Below are the code and all the weights of a small trained network. Each question names an input and a class and asks about switching units off, where a switched-off unit gives its printed mean instead of its output.

import numpy as np


def w(rows, s, z=0):
    codes = np.array(rows[::2]) - 128.0
    scale = np.full(codes.shape[1], s)
    scale[-1] = z or s
    return codes * scale


def f(y):
    return np.maximum(y, 0)


def log_softmax(a):
    a = a - a.max(-1, keepdims=True)
    return a - np.log(np.exp(a).sum(-1, keepdims=True))


def net(x, mask):
    res = np.array(x, float).reshape(1, 6) / 4 @ E
    y = f(res @ A[0][:, :-1].T + A[0][:, -1])
    res = res + np.where(mask, y, B[0][:, -1]) @ B[0][:, :-1]
    return log_softmax(res[-1] @ U[:, :-1].T + U[:, -1])


A, B = {}, {}
E = w([
[216,115,84,190],'x0',
[214,154,102,76],'x1',
[108,129,141,115],'x2',
[193,156,109,64],'x3',
[174,2,97,145],'x4',
[172,121,103,161],'x5',
],0.01)
A[0] = w([
[110,227,177,210,24],'N0',
[183,43,209,89,30],'N1',
[97,138,107,162,188],'N2',
[135,65,156,121,185],'N3',
[154,145,81,55,95],'N4',
[117,119,154,201,91],'N5',
[98,127,144,83,69],'N6',
[140,127,160,117,89],'N7',
[168,129,157,166,125],'N8',
[105,191,122,168,226],'N9',
[127,185,80,88,138],'N10',
[106,217,144,187,252],'N11',
[148,54,99,66,218],'N12',
[173,104,103,114,142],'N13',
[90,79,115,221,67],'N14',
[165,151,55,173,189],'N15',
[120,114,114,86,157],'N16',
[90,137,159,185,38],'N17',
[169,232,138,93,53],'N18',
[157,127,168,150,153],'N19',
[72,5,141,150,48],'N20',
[101,79,138,158,112],'N21',
],0.012,0.005)
B[0] = w([
[75,4,64,65,202],'N0',
[136,115,222,146,182],'N1',
[117,90,157,104,182],'N2',
[96,122,95,128,207],'N3',
[153,162,158,156,200],'N4',
[129,132,103,89,178],'N5',
[211,118,90,165,173],'N6',
[135,127,120,127,133],'N7',
[120,141,117,118,168],'N8',
[185,78,171,145,220],'N9',
[136,150,131,193,206],'N10',
[128,83,228,110,255],'N11',
[66,36,146,97,246],'N12',
[104,140,174,125,200],'N13',
[125,164,114,112,220],'N14',
[98,135,140,113,228],'N15',
[148,100,130,141,171],'N16',
[119,104,79,141,169],'N17',
[169,241,66,170,233],'N18',
[89,110,122,112,155],'N19',
[153,212,53,153,239],'N20',
[157,165,80,101,189],'N21',
],0.012,0.0082)
U = w([
[120,57,114,140,219],'0',
[197,94,245,177,166],'1',
[170,161,77,196,3],'2',
],0.012,0.0032)

Each question gives the input, the list of numbers given to net, and the class t.
The units are the neurons (one row each of A and B). Each row of codes is followed by its name. A weight is (code - 128) times the scale printed after its matrix; where a second scale follows, it is the last column's (A, B and U).
mask holds one flag per neuron, in row order. A switched-off neuron (its flag False) gives its mean, the last column of its row in B, instead of its output. The means were averaged over made-up inputs and are rounded, as every weight is.
A unit's drop is (log p(t) with every unit on - log p(t) with that unit switched off) / (log p(t) with every unit on - log p(t) with every unit switched off).
The circuit of an input: a set's keep is (log p(t) with only the set's units on - log p(t) with every unit switched off) / (log p(t) with every unit on - log p(t) with every unit switched off). Starting from the 12 units with the biggest drops (on a tie, the unit counted first), units are removed one at a time, each time the one whose removal leaves the highest keep (on an exact tie, the one counted first), for as long as the keep stays at least 0.8.
units of the circuit, in order: the units of the circuit, biggest drop first
most important unit: the unit with the biggest drop
top k neurons: the k neurons with the biggest drops, biggest first
drop when u is switched off: that unit's drop, to one decimal
input [-6,5,6,1,-3,-6], class 2: top 4 neurons -> N18, N1, N12, N6
input [5,-4,4,7,-8,3], class 1: most important unit -> N11
input [3,4,1,-6,-8,5], class 1: top 3 neurons -> N11, N9, N12
input [1,5,5,-2,-7,6], class 1: top 2 neurons -> N11, N20
input [-5,-3,-1,-1,1,0], class 2: top 4 neurons -> N12, N0, N20, N11
input [0,-3,-4,-3,-8,3], class 0: top 4 neurons -> N0, N17, N1, N4
input [-3,-7,-3,7,-1,-1], class 1: units of the circuit, in order -> N0, N20
input [6,-2,8,-1,-7,3], class 0: top 4 neurons -> N0, N1, N4, N13
input [2,8,3,-3,-6,8], class 1: top 4 neurons -> N11, N20, N9, N21
input [-3,2,2,6,5,-8], class 1: top 2 neurons -> N1, N0
input [3,-7,-8,-4,-7,-2], class 0: top 2 neurons -> N0, N17
input [-7,1,2,6,-7,1], class 2: top 4 neurons -> N18, N12, N1, N6
input [8,-1,4,-6,-7,8], class 0: drop when N0 is switched off -> 1.7
input [-1,6,-3,3,5,-8], class 1: most important unit -> N1
input [2,4,-8,-4,-7,-2], class 1: drop when N11 is switched off -> 1.1
input [6,-2,5,-8,-4,-2], class 0: drop when N0 is switched off -> 1.4
